Below is a small trained network, with its code and all its weights. Each question gives an input and a target symbol and asks what happens when units are switched off, that is, made to give their printed mean instead of their output.

import numpy as np


def w(rows, s, z=0):
    codes = np.array(rows[::2]) - 128.0
    scale = np.full(codes.shape[1], s)
    scale[-1] = z or s
    return codes * scale


def f(y):
    return y / 2 * (1 + np.tanh(0.7978845608 * (y + 0.044715 * y**3)))


def softmax(a):
    e = np.exp(a - a.max(-1, keepdims=True))
    return e / e.sum(-1, keepdims=True)


def log_softmax(a):
    a = a - a.max(-1, keepdims=True)
    return a - np.log(np.exp(a).sum(-1, keepdims=True))


def net(x, mask):
    ids = ['αγδεθλμστφψω'.index(c) for c in x.split()]
    T = len(ids)
    res = E[ids] + P[:T]
    u = 0
    for l in range(3):
        q, k, v = (res @ M[l].T for M in (Q, K, V))
        z = softmax(np.where(np.tri(T) > 0, q @ k.T / 2**0.5, -1e9)) @ v
        res = res + np.where(mask[u], z, O[l][:, -1]) @ O[l][:, :-1]
        u += 1
        y = f(res @ A[l][:, :-1].T + A[l][:, -1])
        res = res + np.where(mask[u : u + 4], y, B[l][:, -1]) @ B[l][:, :-1]
        u += 4
    return log_softmax(res[-1] @ U[:, :-1].T + U[:, -1])


Q, K, V, O, A, B = {}, {}, {}, {}, {}, {}
E = w([
[213,132,166,128,91,81,163,217],'α',
[248,183,194,101,115,225,82,209],'γ',
[153,68,61,90,172,77,37,144],'δ',
[165,126,128,44,220,68,22,126],'ε',
[59,178,5,5,159,96,185,32],'θ',
[73,208,61,172,139,116,142,88],'λ',
[145,63,26,171,117,110,53,136],'μ',
[192,118,14,164,157,72,39,80],'σ',
[191,135,179,215,48,100,84,163],'τ',
[116,57,234,218,26,92,119,121],'φ',
[70,222,197,254,20,210,149,143],'ψ',
[181,83,200,142,81,23,194,198],'ω',
],0.0078)
P = w([
[254,152,91,131,7,77,81,29],'0',
[157,114,122,176,147,139,64,128],'1',
[139,113,120,152,122,134,74,155],'2',
[133,116,117,145,105,139,94,157],'3',
[112,120,119,141,108,132,99,170],'4',
[104,125,112,136,106,129,118,173],'5',
[106,138,90,141,107,119,126,184],'6',
[93,137,100,129,110,115,143,186],'7',
[85,145,95,124,118,110,144,189],'8',
[83,159,86,138,108,95,159,197],'9',
[74,158,77,140,111,102,163,202],'10',
[67,163,72,145,122,95,182,208],'11',
[46,163,69,145,112,94,181,215],'12',
],0.0065)
Q[0] = w([
[123,164,2,95,213,152,24,80],'L0H1',
[208,176,230,77,99,229,202,119],'L0H1',
],0.0088)
K[0] = w([
[254,113,158,168,122,105,30,119],'L0H1',
[31,149,168,118,205,227,142,220],'L0H1',
],0.0094)
V[0] = w([
[144,62,98,180,72,111,98,202],'L0H1',
[208,254,59,206,76,95,74,39],'L0H1',
],0.0071)
O[0] = w([
[114,59,103,140,17,39,149,151,192],'L0H1',
[109,159,115,78,16,114,3,126,255],'L0H1',
],0.0051,0.0073)
A[0] = w([
[161,205,88,50,85,128,79,137,93],'L0N1',
[137,229,178,169,62,152,155,178,253],'L0N2',
[144,40,100,130,86,59,158,104,144],'L0N3',
[2,223,68,86,111,127,121,69,229],'L0N4',
],0.0076,0.0045)
B[0] = w([
[126,120,139,69,98,143,50,114,216],'L0N1',
[129,173,239,185,74,157,131,253,253],'L0N2',
[104,39,69,150,84,24,194,101,180],'L0N3',
[44,186,20,52,113,142,123,126,207],'L0N4',
],0.0063,0.0072)
Q[1] = w([
[176,87,244,234,26,26,171,245],'L1H1',
[255,192,244,156,185,246,200,166],'L1H1',
],0.0086)
K[1] = w([
[10,203,103,158,146,125,176,186],'L1H1',
[150,127,75,192,254,200,131,191],'L1H1',
],0.0086)
V[1] = w([
[105,255,155,81,135,223,101,144],'L1H1',
[172,180,144,52,162,129,108,147],'L1H1',
],0.0076)
O[1] = w([
[140,150,138,134,111,254,136,154,254],'L1H1',
[180,134,106,42,177,229,132,214,133],'L1H1',
],0.008,0.0074)
A[1] = w([
[202,104,225,229,91,84,174,172,252],'L1N1',
[141,103,3,54,122,172,117,128,205],'L1N2',
[246,84,112,70,159,78,135,152,164],'L1N3',
[16,67,142,174,152,69,156,29,9],'L1N4',
],0.0061,0.0035)
B[1] = w([
[145,114,161,189,55,143,127,244,254],'L1N1',
[118,106,49,13,167,210,77,143,226],'L1N2',
[223,44,148,40,186,30,254,58,136],'L1N3',
[81,99,244,118,187,197,166,12,183],'L1N4',
],0.0056,0.0094)
Q[2] = w([
[241,146,254,250,14,188,229,240],'L2H1',
[173,151,172,132,216,94,165,42],'L2H1',
],0.0091)
K[2] = w([
[10,203,113,133,170,116,201,167],'L2H1',
[167,2,143,161,197,129,109,126],'L2H1',
],0.0065)
V[2] = w([
[204,181,254,198,57,119,124,211],'L2H1',
[13,234,149,201,70,201,89,81],'L2H1',
],0.0072)
O[2] = w([
[172,18,88,155,59,162,125,127,254],'L2H1',
[121,170,232,96,1,169,136,75,234],'L2H1',
],0.0083,0.018)
A[2] = w([
[205,142,191,68,66,227,58,138,149],'L2N1',
[181,39,120,128,50,220,212,119,3],'L2N2',
[169,131,28,142,191,118,105,254,175],'L2N3',
[93,133,155,125,78,40,137,75,203],'L2N4',
],0.0064,0.0055)
B[2] = w([
[46,126,66,143,161,97,202,145,253],'L2N1',
[157,226,88,142,189,121,92,71,249],'L2N2',
[255,117,214,34,115,121,182,87,151],'L2N3',
[79,91,156,206,252,245,99,125,148],'L2N4',
],0.0069,0.045)
U = w([
[179,99,159,91,43,111,124,132,239],'α',
[149,103,74,165,197,219,106,212,75],'γ',
[139,146,108,122,150,44,207,104,43],'δ',
[188,131,187,103,155,199,151,81,86],'ε',
[134,174,165,145,185,166,112,133,54],'θ',
[61,56,166,93,55,122,158,198,254],'λ',
[80,142,88,170,184,67,90,119,63],'μ',
[144,165,151,101,74,97,22,113,142],'σ',
[96,123,89,157,54,70,2,201,135],'τ',
[131,93,199,130,135,206,80,84,197],'φ',
[138,168,124,142,104,80,191,42,81],'ψ',
[85,53,101,147,151,69,241,141,173],'ω',
],0.0057,0.0051)

Each question gives the input, a string of symbols that net reads in full, and the target symbol t.
The units are the heads (2 rows each of Q, K, V and O) and the neurons (one row each of A and B). Each row of codes is followed by its name. A weight is (code - 128) times the scale printed after its matrix; where a second scale follows, it is the last column's (O, A, B and U).
mask holds one flag per unit, layer by layer, with each layer's heads first. A switched-off unit (its flag False) gives its mean, the last column of its rows in O or B, instead of its output. The means were averaged over made-up inputs and are rounded, as every weight is.
A unit's drop is (log p(t) with every unit on - log p(t) with that unit switched off) / (log p(t) with every unit on - log p(t) with every unit switched off).
The circuit of an input: a set's keep is (log p(t) with only the set's units on - log p(t) with every unit switched off) / (log p(t) with every unit on - log p(t) with every unit switched off). Starting from the 12 units with the biggest drops (on a tie, the unit counted first), units are removed one at a time, each time the one whose removal leaves the highest keep (on an exact tie, the one counted first), for as long as the keep stays at least 0.8.
units of the circuit, in order: the units of the circuit, biggest drop first
unit that matters most: the unit with the biggest drop
top k neurons in layer l: the k neurons of layer l with the biggest drops, biggest first
drop of u: that unit's drop, to one decimal
input μ μ μ γ ω γ γ ε, target μ: top neuron in layer 2 -> L2N4
input ω ω γ δ α μ, target ω: units of the circuit, in order -> L1H1, L2H1, L2N2
input ε α α δ ω δ τ φ α μ σ γ, target γ: units of the circuit, in order -> L0N2, L1H1, L2H1, L0H1
input μ λ μ, target μ: units of the circuit, in order -> L1H1, L2H1, L0N2
input δ ω μ γ θ μ γ μ τ φ φ μ γ, target θ: units of the circuit, in order -> L0N4, L2H1, L0N2
input ψ α γ γ τ, target ψ: top 2 neurons in layer 2 -> L2N2, L2N1
input ε γ ω τ σ γ θ α ε, target ε: top 2 neurons in layer 2 -> L2N3, L2N1
input μ α α δ λ ω θ γ μ, target μ: units of the circuit, in order -> L1H1, L2H1, L0N3, L0N2
input δ γ ω δ μ γ σ τ γ α, target α: top 2 neurons in layer 1 -> L1N4, L1N1
input σ μ φ μ, target σ: top 2 neurons in layer 2 -> L2N1, L2N3
input λ α γ μ α σ ψ δ, target λ: units of the circuit, in order -> L2N2, L0H1, L2H1, L0N4
input μ γ λ σ, target μ: top 3 neurons in layer 1 -> L1N1, L1N4, L1N3
input μ ψ φ φ ω γ σ γ θ ψ γ α τ, target ψ: top 3 neurons in layer 0 -> L0N1, L0N2, L0N3
input γ γ μ μ, target γ: unit that matters most -> L1H1
input θ τ τ ε, target θ: top 2 neurons in layer 1 -> L1N2, L1N1
input σ λ θ α ψ φ α, target ψ: top 2 neurons in layer 2 -> L2N2, L2N1
input φ τ γ σ α γ ω ω ψ μ μ ε, target φ: top 3 neurons in layer 2 -> L2N1, L2N4, L2N2
input ψ α ω ψ μ ψ φ μ σ, target ψ: drop of L2N2 -> 1.1
input γ ψ γ φ μ ψ ε ε, target γ: drop of L0N2 -> 0.4
input γ ψ ω γ ω, target ψ: unit that matters most -> L2N2
